Here is a tiny trained network, its code and every weight. The questions are about switching its units off for an input and a class, where a switched-off unit gives its printed mean instead of its output.

import numpy as np


def w(rows, s, z=0):
    codes = np.array(rows[::2]) - 128.0
    scale = np.full(codes.shape[1], s)
    scale[-1] = z or s
    return codes * scale


def norm(h):
    return h / np.sqrt((h * h).mean(-1, keepdims=True) + 1e-5)


def f(y):
    return np.maximum(y, 0)


def log_softmax(a):
    a = a - a.max(-1, keepdims=True)
    return a - np.log(np.exp(a).sum(-1, keepdims=True))


def net(x, mask):
    res = np.array(x, float).reshape(1, 4) / 4 @ E
    u = 0
    for l in range(4):
        y = f(norm(res) @ A[l][:, :-1].T + A[l][:, -1])
        res = res + np.where(mask[u : u + 5], y, B[l][:, -1]) @ B[l][:, :-1]
        u += 5
    return log_softmax(norm(res)[-1] @ U[:, :-1].T + U[:, -1])


A, B = {}, {}
E = w([
[174,3,169,152],'x0',
[163,158,95,117],'x1',
[175,139,195,105],'x2',
[61,131,157,18],'x3',
],0.0034)
A[0] = w([
[255,224,155,250,190],'0.n1',
[214,40,68,76,139],'0.n2',
[195,25,182,36,92],'0.n3',
[154,44,139,141,128],'0.n4',
[241,122,142,99,254],'0.n5',
],0.0039,0.00067)
B[0] = w([
[24,133,103,125,253],'0.n1',
[255,26,72,172,193],'0.n2',
[95,190,112,84,224],'0.n3',
[85,180,66,215,197],'0.n4',
[97,140,112,64,191],'0.n5',
],0.0048,0.0027)
A[1] = w([
[3,112,211,110,124],'1.n1',
[184,222,214,92,254],'1.n2',
[114,10,32,129,170],'1.n3',
[206,45,42,171,28],'1.n4',
[212,197,98,254,179],'1.n5',
],0.0048,0.00072)
B[1] = w([
[198,105,152,198,231],'1.n1',
[137,75,98,101,194],'1.n2',
[253,119,149,168,255],'1.n3',
[191,46,212,156,228],'1.n4',
[87,112,124,101,222],'1.n5',
],0.0069,0.0031)
A[2] = w([
[254,156,117,174,51],'2.n1',
[156,174,77,100,77],'2.n2',
[120,121,89,115,1],'2.n3',
[197,123,173,89,165],'2.n4',
[38,90,181,157,40],'2.n5',
],0.0056,0.00072)
B[2] = w([
[83,114,177,154,254],'2.n1',
[73,122,143,187,178],'2.n2',
[86,224,190,168,142],'2.n3',
[94,126,25,55,235],'2.n4',
[195,109,203,254,159],'2.n5',
],0.0046,0.003)
A[3] = w([
[118,62,105,2,128],'3.n1',
[32,129,59,119,145],'3.n2',
[168,95,20,160,180],'3.n3',
[63,145,149,157,253],'3.n4',
[65,161,141,155,185],'3.n5',
],0.0077,0.0037)
B[3] = w([
[163,160,43,254,237],'3.n1',
[121,103,149,73,238],'3.n2',
[140,119,226,56,241],'3.n3',
[133,100,96,131,255],'3.n4',
[91,78,82,137,223],'3.n5',
],0.0085,0.004)
U = w([
[218,47,254,135,197],'0',
[106,235,216,85,24],'1',
[162,149,35,198,198],'2',
[13,90,71,40,171],'3',
[107,228,215,83,23],'4',
[126,211,198,60,2],'5',
],0.0098,0.0069)

Each question gives the input, the list of numbers given to net, and the class t.
The units are the neurons (one row each of A and B). Each row of codes is followed by its name. A weight is (code - 128) times the scale printed after its matrix; where a second scale follows, it is the last column's (A, B and U).
mask holds one flag per neuron, layer by layer. A switched-off neuron (its flag False) gives its mean, the last column of its row in B, instead of its output. The means were averaged over made-up inputs and are rounded, as every weight is.
A unit's drop is (log p(t) with every unit on - log p(t) with that unit switched off) / (log p(t) with every unit on - log p(t) with every unit switched off).
The circuit of an input: a set's keep is (log p(t) with only the set's units on - log p(t) with every unit switched off) / (log p(t) with every unit on - log p(t) with every unit switched off). Starting from the 12 units with the biggest drops (on a tie, the unit counted first), units are removed one at a time, each time the one whose removal leaves the highest keep (on an exact tie, the one counted first), for as long as the keep stays at least 0.8.
circuit, biggest first: the units of the circuit, biggest drop first
top k neurons: the k neurons with the biggest drops, biggest first
top k neurons in layer l: the k neurons of layer l with the biggest drops, biggest first
drop of u: that unit's drop, to one decimal
input [3,4,5,7], class 2: circuit, biggest first : 3.n1
input [-1,2,4,0], class 2: circuit, biggest first : 3.n1, 1.n1, 2.n4
input [-1,-4,6,-4], class 2: top 2 neurons : 0.n1, 3.n3
input [7,4,-1,7], class 2: top 4 neurons : 3.n1, 0.n3, 1.n1, 2.n4
input [-1,0,2,-4], class 3: top 3 neurons : 1.n4, 3.n1, 3.n5
input [-1,-1,-4,7], class 2: top 3 neurons : 3.n3, 3.n2, 3.n4
input [1,8,-7,8], class 2: top 2 neurons : 3.n1, 0.n4
input [-1,-4,-7,3], class 0: top 3 neurons : 3.n1, 0.n3, 1.n1
input [-4,-4,-2,-2], class 3: top 3 neurons : 1.n4, 3.n1, 1.n3
input [-2,-8,6,-7], class 2: top 2 neurons in layer 0 : 0.n1, 0.n2
input [-8,-6,-1,-2], class 3: top 2 neurons in layer 3 : 3.n1, 3.n2
input [-5,-6,-6,-1], class 3: top 2 neurons : 1.n4, 3.n1
input [-2,-2,8,4], class 2: drop of 3.n1 : 0.3
input [-1,0,-7,-5], class 0: circuit, biggest first : 3.n3
input [-2,-3,7,3], class 2: drop of 3.n1 : 0.3
input [-4,-1,-6,-3], class 3: drop of 0.n2 : 0.2
input [-7,-4,2,-8], class 3: top 2 neurons in layer 3 : 3.n1, 3.n2
